Each row comes from the steps of one path. Every step used is in the known rows, and no mark comes twice. Write the path behind each row, first mark first.
Known rows:
n e k p: [ -64  -41   20   46 -289   59   38  -39   26 -204  -15   48  -19  -22
   -5 -148  -32 -177  -65   86   89  -89 -115   57  -34   18  232  240
   -1  -20  -34 -109 -157  -47  -36  -26   70  233 -101   86  -63 -158
  340  132]
a g d n z k: [ -45  -28   -6  104 -141   12  -12  -93   40  -73  -50 -534  363    1
  116  -53 -206  -33  -19 -393   17 -163   79  102   36  -69  -88  -47
   -1  -51  -42 -187  217  -48  214 -108   22  134  117   93  -48 -280
   26  -42]
p e k a n z: [ -65    4   22   60 -423  114   79 -114 -102 -195  -44 -225   78   16
  -17 -173  -82 -140  -19  106    7  -95  -15  -48   96 -134   97   80
   25 -163   -2    1  -96  -95   65  -33  -61  282   46  -12 -153 -285
   70   21]
z d n e p: [ -25    0   56   44 -189   47    7   28   -2   -4   23 -331  189  -53
   19 -193 -192 -263 -102  -17   57   28  -94  -11  -49   75  251  110
  -40 -116  -82 -105  -40  -81   57   24    8  200   19   19   50  -56
  109   -8]
a n e p d: [ -59   95   81   18   60   22  -14  -81   17  -45   36 -305   12  -20
   75 -150  -32 -294  -65  -44   14  105  121  -36  -59  -23  185   51
  -17  -73  -52   45 -159  -20   61  127  -19  -65  -32   90  -16 -259
   60  105]
z a d n e p g: [  61  -57  -24    3 -105  191  -28  -30   11  -12  -10 -163 -189  -27
 -125  -57 -114 -285  -89  -19   32  -21   48  136   37  -40  311  -52
  -57 -122  -89   30   78 -126  108  127  -35    3  -48   67  113 -423
  198  -44]
e p g a n z: [ -45   10   29   37 -232  148   55  -91 -144  -96  -48 -147  -56   11
   35 -120  -88 -138  -47  -34  -17 -101    1 -131  112  -61   67  -11
  -23 -139  -53   17   49 -110   95  -13 -117  117   32   47  -67 -332
   18  -44]
k a g z d: [ -87   34  -35  -59 -328   12  -15  -69   49    2  -12 -368   38  -22
   12   40   -3   97  -70 -209  -20 -178  202  308   -3   -5  -66   76
  -28 -150    2   31  425  -18  240   59  -50  -56   28   92   19  -59
 -122  -37]
n z k e p: [ -52   56   51  -15  -56   13   39    2    7  -58  -31 -358  250  -11
 -102 -273 -127 -268  -60  175   66  -54  -94   24   15   76  271  122
   25    1  -72  -50 -175   -6   19  -28   15  268  -14   49  -26 -309
  240   14]
n z d a e k: [ -98  -61   -7  -16 -580  162    8   10  -34 -170  -56 -349   77  -30
  -69 -141  -46  -98  -88  109   68  187   19   79    0  -65  133  -18
   19  -86   -2  -98 -109  -92   70   50  135  184   14   33 -112 -571
  153   78]
g d n e p z k: [ -72   88   18   52   71   37   33  -71  119  -72  -13 -600  387   -1
   81  -55 -180 -120  -39 -237   76  -41  142   87  -21   45  189   -2
  103   -5  -64 -113   88   24  171   55    0  -26   14  177  -22 -248
   97    9]
n e k a: [ -36  -16  -56   25 -537  145   72  -36  -78 -243  -32 -133 -117  -31
 -143 -143  -19 -183   49  358   86   47  -44  115   16 -143  240  134
    6  -93   32  -23  -85  -39   73   45    9  260  -60  -28  -75 -194
  231   57]
n e k a z: [ -71  -20  -14  -18 -546  157   72  -36   66 -258  -24 -358   99    2
   28  -23   -6 -220  -76  385   37 -143   21  144   81  -73  217   88
   47 -119   18  -47  -26    3  148  138  -36  104  -52  -37 -143 -127
  158  -67]
g z e p d n: [  27   90   72   87  121   19  -12  -52    7    5   71 -512  232    4
  173  -88  -59 -157  -91 -216   60   -6  155  159  -34   17  175   13
  -25  -87  -67  -31   32  -17  222  -21   43   13   87    4  -35  -79
   -5  -20]
e k p g a n: [  39  -66  -15   39 -303  246   12  -40 -106 -183  -32   63   62  -13
  -79  -48   -2 -115   -2  257   93  -48   22   79   47 -114  149  -79
  -86  -65  -13   14  104  -89   92  -59 -132 -125  -62  228  -38 -571
  148  -44]
n z d a e: [ -65    8    2   -4 -600   99  -15   62   89   11  -24 -293  340  -22
  -15  -73   47   47  -67  116   11   97  189  109    7  -95  119  -61
  -16 -249   25   41  138  -53  129  146   -2   -8   39   74 -154 -445
  -46  -35]
n e p z a: [-124   19  -44   12 -190   95   24  -14   17  -10    3 -328 -167  -17
   80  -41  -11  -66   47    2   52  100  105  118   56    0  451  -44
   96  -64  -40  186   41  -53   10  248  -95 -102   -7  146   67 -211
   68 -113]
p e k n z g: [ -43  -60  -23   23 -123   22  -14 -163 -126 -123  -60 -176 -328    2
  -56 -159 -173  -93  -59 -423   44 -205   54   -2  142  -42  121   62
  -38  -53  -61  -30  232  -89   18   24   80  313  111   94   11 -440
  154   -3]
a d n z: [ -18   15   44  102 -240   26    6  -79  -39  -29   -2 -406  154    5
  188  -12 -120 -103  -93 -267  -68 -164   27   20   68  -55  -53   62
  -19 -151  -35 -132  -44  -79  146  -76   42  157  102  -68 -106  -48
  -88  -70]
g z k a e p n: [  19   29   42  -18 -105  176   87  -53   13 -129  -10 -426  418   -1
  -63 -188  -86 -201    1  185  132  118   72   57  -49  -10  323  147
   52 -111  -68  114   11  -20   77   45 -135  111   21   26 -134 -816
  141   -6]
p n z k: [ -57   14  -26   85   23    5   24  -97   91 -127  -60 -441  416    9
  107  -71 -157  -45    4 -292   47   44   48   34   22  -51  -13  -28
   38   20  -23  -69   81  -38   21  -52  -76  238  104   38  -87 -403
   58   26]
n z k e p g d: [   4  106   -2   13   26   16    4 -104  -63  -41   -2 -324    8   13
 -173  -83  -58 -184 -121 -267   -1 -147  200   16   -3    4   28   78
   46 -113  -81  -29  214  -38  235   29  113   23  -74  127   14 -396
   99  118]
k p z a g d: [ -58   -3   -3    1 -286   36  -17 -100  -45  -11   11 -252 -231   -3
  -17   47    6    0   13 -209  -17 -272  265  134  -11  -53   49  116
   40 -151  -47   56  350  -32  280  100   53 -326  -44  283   36 -373
   -7  -40]
g d a n e p z: [ -88  157   70  -35 -105   82   86  -52   43  -14   18 -361  -52   16
   41  -67  -38 -184  -66   -3   24  -43  189  -85  -15   62  376  120
  122 -136  -71   24  -50    1  182  207  -82 -131  -51  162  -54 -192
   40   11]
d n e p g a z: [ -18  -21    3   -8 -214  216   49  -42   41 -158   -3 -320   74    0
   71   50  -16 -208 -130  234   35 -131  102   66  113  -19  280  -83
  -23 -141  -55  -13  254  -41  219  112  -99  -67  -32   25  -21 -217
   87 -145]
p e k a g z: [ -57  -65    0  -84 -309  177  105 -145  -81 -100  -28 -281 -183   23
 -118 -103    1  -16  -18  143   47 -220  143  132   61  -46  141  120
   46 -144  -81   18  326   15  316  -16  -28   17  -18  -16  -34 -309
   69  -54]
p z a g d n e: [ -48  -22  -12  147 -375   40   40  -33   28 -104   48 -440  125  -39
   57  -45 -131 -110  -63 -122   44  -92  118    9   19  -69  283   25
  -24 -283  -45  -60  403  -31  236   49   43   27   45   93   42 -120
    2  -71]
a n z k e: [ -58   58  -15   88 -216  -42   47   -9   97 -190  -34 -402  555   -2
  -93 -189  -70 -117  -56  197   68 -119   -9  105   77  -51  196    8
  -11  -79   16  -42   84   53   45 -108    4  286   29   94 -101 -351
  163   -2]
k a n e p d z g: [ -54  100   -8  -25 -126   85  -75  -77  -72   23    1 -306 -164   14
  120  -34  -92 -149  -43 -402   40 -144  192   76   75  -94  275  -31
  -83 -129  -78   23  190  -17  190  202    9 -124   52  217   29 -167
   -9  -60]
g a z k p d n: [  23   82   47   98   32   48  -35  -71  107  -91   49 -407  372    7
  267   55   28 -122  -47 -146   59 -109  184  273   -7  -78  209  -16
  -63  -63   -4  -76   42  -29  235  -48  -46  -57   51   97  -98 -116
   62  -35]
p d n e k a z g: [ -48  -45  -32    8 -308  117  -41 -117   13 -151  -18 -339 -158    2
   71  -12 -130 -164  -94 -179   54 -227  133  191  115  -74  221  -15
  -76 -120  -46  -32  260  -61  171  198   30   27   39  133  -16 -289
  127 -123]
k a d z e: [ -41   82  -39  109 -341   42  -18   23   46  -64   22 -513  310  -12
   86  -23  -55  -59  -63   14   46  -35  197  210   18  -70   28    3
   25 -121  -26   57  174   79  130  124  140 -176   46  141  -57  -67
  -86  -70]
d n e p k: [  25   91   30  108   73  102   25  -78   97  -55   -1 -298  271    0
  -77 -193 -154 -155  -44   48   84    1    9   36  -57    2  323  154
   62  -45  -37  -97  -20  -44   59   53  -68  285  -15  -16   39 -715
  185   62]
d a e p z k: [ -77   65   15  -34  -28  104   23  -25  161  -25  -51 -477  340   10
   43  -60  -90  -61    8  -31   77   38  165  134   -5   16  238  -64
  111   29  -42  -35  -37   20  124  131  -74  -94    6  184  -78 -424
  128  -27]
z g d a n: [  44  -17  -17   66 -518   86  -64    8  -53   52    1 -135  258    3
   11  -51   10  -31  -16  -61   55  -45  191   70  -29 -135    1  -53
  -80 -133  -15  -96  141 -100  209   13 -118 -188   17  279 -110 -461
  -71 -100]

Which path is each row?
[ -40   63  -17   57 -252   48  -22 -146  -53  -59   12 -401   35    5
  -62  -69 -117 -126 -114 -286   27 -258  254   52    7  -17   38  157
   37 -166  -81  -63  390  -33  255  183   93  -67  -61  206   -3 -499
   26  -12] -> n e p k a z g d
[  17  -26  -16   56 -430   48   38  -58  -48 -239  -33 -461  -67  -34
  -75 -230    4 -216  -30    9  138  -70  160  219   15  -91  201  159
    3  -30    3  -81  128   30  192  -76   45  234   76   94 -112 -675
  250   56] -> p d a g z e k n
[ -43  -35   64   11 -260   87   29   -8  -19    1   13 -406   99  -45
   12 -205 -205 -245 -115  -38   52  -86  -51   10  -27   82  251  137
  -42 -164 -119 -109  115  -68  172   16   -7  151   26   27   59 -140
  100  -56] -> a g z d n e p
[ -23   36  -21  225 -308   27   25  -78   61 -150   -1 -523  321   -8
   42 -155 -176  -53  -76  -42   44 -102  130  171   47  -61    5   75
   27 -163  -17   30  218  -26   90   57   90  190  104   40  -84 -385
   17  -57] -> p k a d n z e
[ -26  -22   62   45 -226   80   10  -20  -46  -20   25 -399  126  -30
   29 -192 -220 -307 -143  -93   59 -112  -30  -63   -6   81  247  125
  -23 -149 -132 -134   79  -72  148   75   54  112    1   71   29 -172
  121  -65] -> a z g d n e p
[ -44   34   -9  131 -274   48   47  -47  145 -186   19 -385  483  -33
  102  -68 -100 -214  -73  -39   90   35   70   15  -46  -76  291  155
  -19 -179  -45  -54  145    3   47   34  -53  128   -3   99  -82 -372
  103   49] -> a d z k p n e
[ -37   13  -45  -41 -227  135  -86  -99  -84  -15  -21 -324 -151    9
   23   44  -98  -88  -50 -307   37 -147  184  190   84 -115  158  -28
  -47  -64  -74  -40  155  -38  159  133  123 -141   35  203   32 -293
    3  -72] -> p e k a d z g
[ -16   -8  -19  159 -446   39   29  -42   10 -133   48 -412  269  -32
   47  -73 -142 -159 -116 -102   56 -155   98   20   33  -74  203   70
  -58 -292  -44 -125  399  -30  238   49   61  138   26   49  -29  -48
   22  -70] -> k a z g d n e
[  25  -17  -32    2 -429  191  -28  -98   14  -42  -37 -442  235  -25
  -64   -9  -54 -198  -23  131    7 -136  185  354   -7 -120  -47   93
    6  -62  -47  -61  -34  -17  212   67  -29 -217 -102  144 -100 -523
   59  -90] -> e p g z k a d
[ 115   48   30   60 -178  124   -6  -21  -70  -22   47 -331  206    1
  -68  -29  -57 -148  -68  -86   45 -153  155  162   -9  -71  174   37
  -31 -222  -40  -53  174  -62  326  -33   70  -18   12   48  -45 -285
   52  -30] -> k a e p g d n
[ -50  -71  -17   45 -428   53    0 -137 -144 -127  -11 -419 -182  -24
 -123  -92  -55 -102   -6 -182   19 -180  216   88   20 -124   35  110
   32 -161  -45  -12  350  -76  263  -17  120  -42   25  194   24 -615
   55   17] -> p e k n z a g d
[ -92   90   82  -37   76   92  -22 -127  -67  -33    3 -330 -160   -6
   63 -137  -20 -202  -56 -125    0   63  209  -17   18  -24  178   -2
  -10  -91  -74  136  -29  -36  100  191   45 -128   -9  116  -28 -487
   45   56] -> n z g a e p d
[ -25  -71   43   55 -334  103    8    4  -72   -3   19 -371   27  -52
  -15 -212 -197 -280  -52    7   64  -43  -45  -15  -27   20  297  105
  -35 -160 -116  -79   79  -98  153   38   17   78   11   90   77 -274
  133  -78] -> z a g d n e p
